Below is a small trained network, with its code and all its weights. Each question gives an input and a class and asks what happens when units are switched off, that is, made to give their printed mean instead of their output.

import numpy as np


def w(rows, s, z=0):
    codes = np.array(rows[::2]) - 128.0
    scale = np.full(codes.shape[1], s)
    scale[-1] = z or s
    return codes * scale


def f(y):
    return np.maximum(y, 0)


def log_softmax(a):
    a = a - a.max(-1, keepdims=True)
    return a - np.log(np.exp(a).sum(-1, keepdims=True))


def net(x, mask):
    res = np.array(x, float).reshape(1, 4) / 4 @ E
    y = f(res @ A[0][:, :-1].T + A[0][:, -1])
    res = res + np.where(mask, y, B[0][:, -1]) @ B[0][:, :-1]
    return log_softmax(res[-1] @ U[:, :-1].T + U[:, -1])


A, B = {}, {}
E = w([
[76,176,189,198,3,105,172,115,196,222],'x0',
[96,177,206,104,204,91,168,187,83,146],'x1',
[135,147,117,46,98,129,124,153,188,130],'x2',
[133,176,95,152,151,93,143,110,174,73],'x3',
],0.012)
A[0] = w([
[100,161,212,109,174,44,153,191,115,146,142],'neuron 1',
[65,178,171,111,173,128,182,184,137,140,206],'neuron 2',
[212,132,95,64,145,76,81,108,133,154,172],'neuron 3',
[141,116,81,141,68,178,99,76,144,100,10],'neuron 4',
[88,154,170,234,34,87,162,92,232,243,157],'neuron 5',
[196,52,43,159,40,100,112,101,147,129,13],'neuron 6',
[239,59,82,107,179,117,2,86,77,28,228],'neuron 7',
[156,60,62,163,62,166,61,73,175,116,42],'neuron 8',
],0.0074,0.0011)
B[0] = w([
[193,141,141,136,92,4,140,111,130,157,185],'neuron 1',
[150,147,109,161,2,105,117,55,106,176,176],'neuron 2',
[119,137,107,100,154,190,121,135,150,138,161],'neuron 3',
[147,156,161,144,55,108,216,88,77,158,168],'neuron 4',
[15,45,68,61,182,184,91,236,165,85,251],'neuron 5',
[167,196,254,76,35,65,170,134,93,122,182],'neuron 6',
[114,46,111,103,193,176,155,151,148,101,231],'neuron 7',
[182,198,167,136,42,128,147,102,28,221,190],'neuron 8',
],0.01,0.017)
U = w([
[50,37,25,67,170,254,57,209,198,90,2],'0',
[171,238,141,160,55,19,155,121,73,224,254],'1',
],0.007,0.00018)

Each question gives the input, the list of numbers given to net, and the class t.
The units are the neurons (one row each of A and B). Each row of codes is followed by its name. A weight is (code - 128) times the scale printed after its matrix; where a second scale follows, it is the last column's (A, B and U).
mask holds one flag per neuron, in row order. A switched-off neuron (its flag False) gives its mean, the last column of its row in B, instead of its output. The means were averaged over made-up inputs and are rounded, as every weight is.
A unit's drop is (log p(t) with every unit on - log p(t) with that unit switched off) / (log p(t) with every unit on - log p(t) with every unit switched off).
most important unit: the unit with the biggest drop
k most important neurons: the k neurons with the biggest drops, biggest first
drop when u is switched off: that unit's drop, to one decimal
input [4,4,-6,3], class 0: 3 most important neurons : neuron 5; neuron 8; neuron 6
input [8,8,-1,2], class 0: 3 most important neurons : neuron 5; neuron 8; neuron 6
input [5,-8,1,2], class 1: 2 most important neurons : neuron 8; neuron 6
input [6,-8,6,3], class 1: most important unit : neuron 8
input [-7,-8,-5,7], class 1: 3 most important neurons : neuron 8; neuron 5; neuron 6
input [-4,5,8,-8], class 1: 2 most important neurons : neuron 5; neuron 1
input [8,8,1,-8], class 0: 2 most important neurons : neuron 5; neuron 8
input [-7,8,6,8], class 1: 3 most important neurons : neuron 5; neuron 1; neuron 2
input [5,4,-2,-2], class 0: drop when neuron 5 is switched off : 2.0
input [8,-3,2,1], class 0: drop when neuron 5 is switched off : 3.5
input [8,-5,7,-8], class 0: drop when neuron 1 is switched off : 0.0
input [-4,7,4,-2], class 1: drop when neuron 5 is switched off : 0.4
